Below are the code and all the weights of a small trained network. Each question names an input and a class and asks about switching units off, where a switched-off unit gives its printed mean instead of its output.

import numpy as np


def w(rows, s, z=0):
    codes = np.array(rows[::2]) - 128.0
    scale = np.full(codes.shape[1], s)
    scale[-1] = z or s
    return codes * scale


def f(y):
    return np.maximum(y, 0)


def log_softmax(a):
    a = a - a.max(-1, keepdims=True)
    return a - np.log(np.exp(a).sum(-1, keepdims=True))


def net(x, mask):
    res = np.array(x, float).reshape(1, 6) / 4 @ E
    y = f(res @ A[0][:, :-1].T + A[0][:, -1])
    res = res + np.where(mask, y, B[0][:, -1]) @ B[0][:, :-1]
    return log_softmax(res[-1] @ U[:, :-1].T + U[:, -1])


A, B = {}, {}
E = w([
[92,127,182,57,254,128,73,184],'x0',
[184,89,114,160,69,140,140,123],'x1',
[139,184,181,219,141,134,187,156],'x2',
[161,236,83,128,79,57,84,141],'x3',
[49,118,152,170,180,91,102,49],'x4',
[124,209,127,126,80,63,82,104],'x5',
],0.0087)
A[0] = w([
[3,144,165,199,131,110,139,118,204],'N0',
[197,238,123,151,173,86,119,216,191],'N1',
[62,111,182,121,253,147,84,133,226],'N2',
[117,32,28,34,84,107,95,103,152],'N3',
[82,134,88,204,84,110,144,115,90],'N4',
[105,123,159,177,242,194,78,170,144],'N5',
[157,207,66,70,83,24,72,112,254],'N6',
],0.0071,0.0041)
B[0] = w([
[77,218,75,101,178,101,132,132,190],'N0',
[184,130,129,77,182,254,148,188,203],'N1',
[41,238,96,189,169,133,204,143,228],'N2',
[41,133,40,57,81,163,40,86,204],'N3',
[167,187,148,158,156,88,162,89,164],'N4',
[47,106,171,206,136,103,242,150,194],'N5',
[173,130,67,82,163,185,144,153,250],'N6',
],0.0078,0.012)
U = w([
[134,141,58,30,94,206,57,134,234],'0',
[107,153,254,70,19,60,61,102,18],'1',
[68,179,112,170,156,101,167,120,214],'2',
[126,46,121,195,22,113,135,49,144],'3',
[144,56,118,198,142,232,176,148,50],'4',
[141,75,167,170,116,44,12,157,2],'5',
],0.0073,0.0037)

Each question gives the input, the list of numbers given to net, and the class t.
The units are the neurons (one row each of A and B). Each row of codes is followed by its name. A weight is (code - 128) times the scale printed after its matrix; where a second scale follows, it is the last column's (A, B and U).
mask holds one flag per neuron, in row order. A switched-off neuron (its flag False) gives its mean, the last column of its row in B, instead of its output. The means were averaged over made-up inputs and are rounded, as every weight is.
A unit's drop is (log p(t) with every unit on - log p(t) with that unit switched off) / (log p(t) with every unit on - log p(t) with every unit switched off).
The circuit of an input: a set's keep is (log p(t) with only the set's units on - log p(t) with every unit switched off) / (log p(t) with every unit on - log p(t) with every unit switched off). Starting from all 7 units, units are removed one at a time, each time the one whose removal leaves the highest keep (on an exact tie, the one counted first), for as long as the keep stays at least 0.8.
circuit, biggest first: the units of the circuit, biggest drop first
most important unit: the unit with the biggest drop
k most important neurons: the k neurons with the biggest drops, biggest first
drop when u is switched off: that unit's drop, to one decimal
input [1,3,-6,-3,3,-7], class 2: 3 most important neurons => (N2, N6, N1)
input [-6,8,7,6,-1,4], class 4: 2 most important neurons => (N3, N1)
input [-3,-6,5,8,-4,-8], class 0: circuit, biggest first => (N2)
input [-6,-2,-2,-6,-2,-1], class 3: circuit, biggest first => (N6, N1, N2)
input [-3,2,-3,-6,-1,1], class 3: circuit, biggest first => (N6, N1)
input [4,-3,1,5,0,-3], class 4: circuit, biggest first => (N1, N3)
input [0,7,7,6,0,2], class 0: circuit, biggest first => (N5, N1)
input [8,4,2,4,-4,-4], class 4: circuit, biggest first => (N1, N3, N5)
input [-4,0,4,-6,4,-4], class 2: circuit, biggest first => (N0, N1)
input [-6,8,-3,-6,2,3], class 3: circuit, biggest first => (N6, N1)
input [8,4,-4,8,3,-6], class 2: 2 most important neurons => (N2, N5)
input [-7,1,1,3,-3,-6], class 3: circuit, biggest first => (N1, N6, N2)
input [-8,-8,4,2,-7,-2], class 4: 3 most important neurons => (N3, N0, N1)
input [-6,2,-2,0,3,8], class 0: most important unit => N6
input [2,-5,1,-1,-7,-3], class 4: drop when N3 is switched off => 0.3
input [-3,-3,-5,-7,7,-4], class 2: drop when N2 is switched off => 0.1
input [5,-2,5,5,-5,7], class 0: drop when N6 is switched off => 0.0
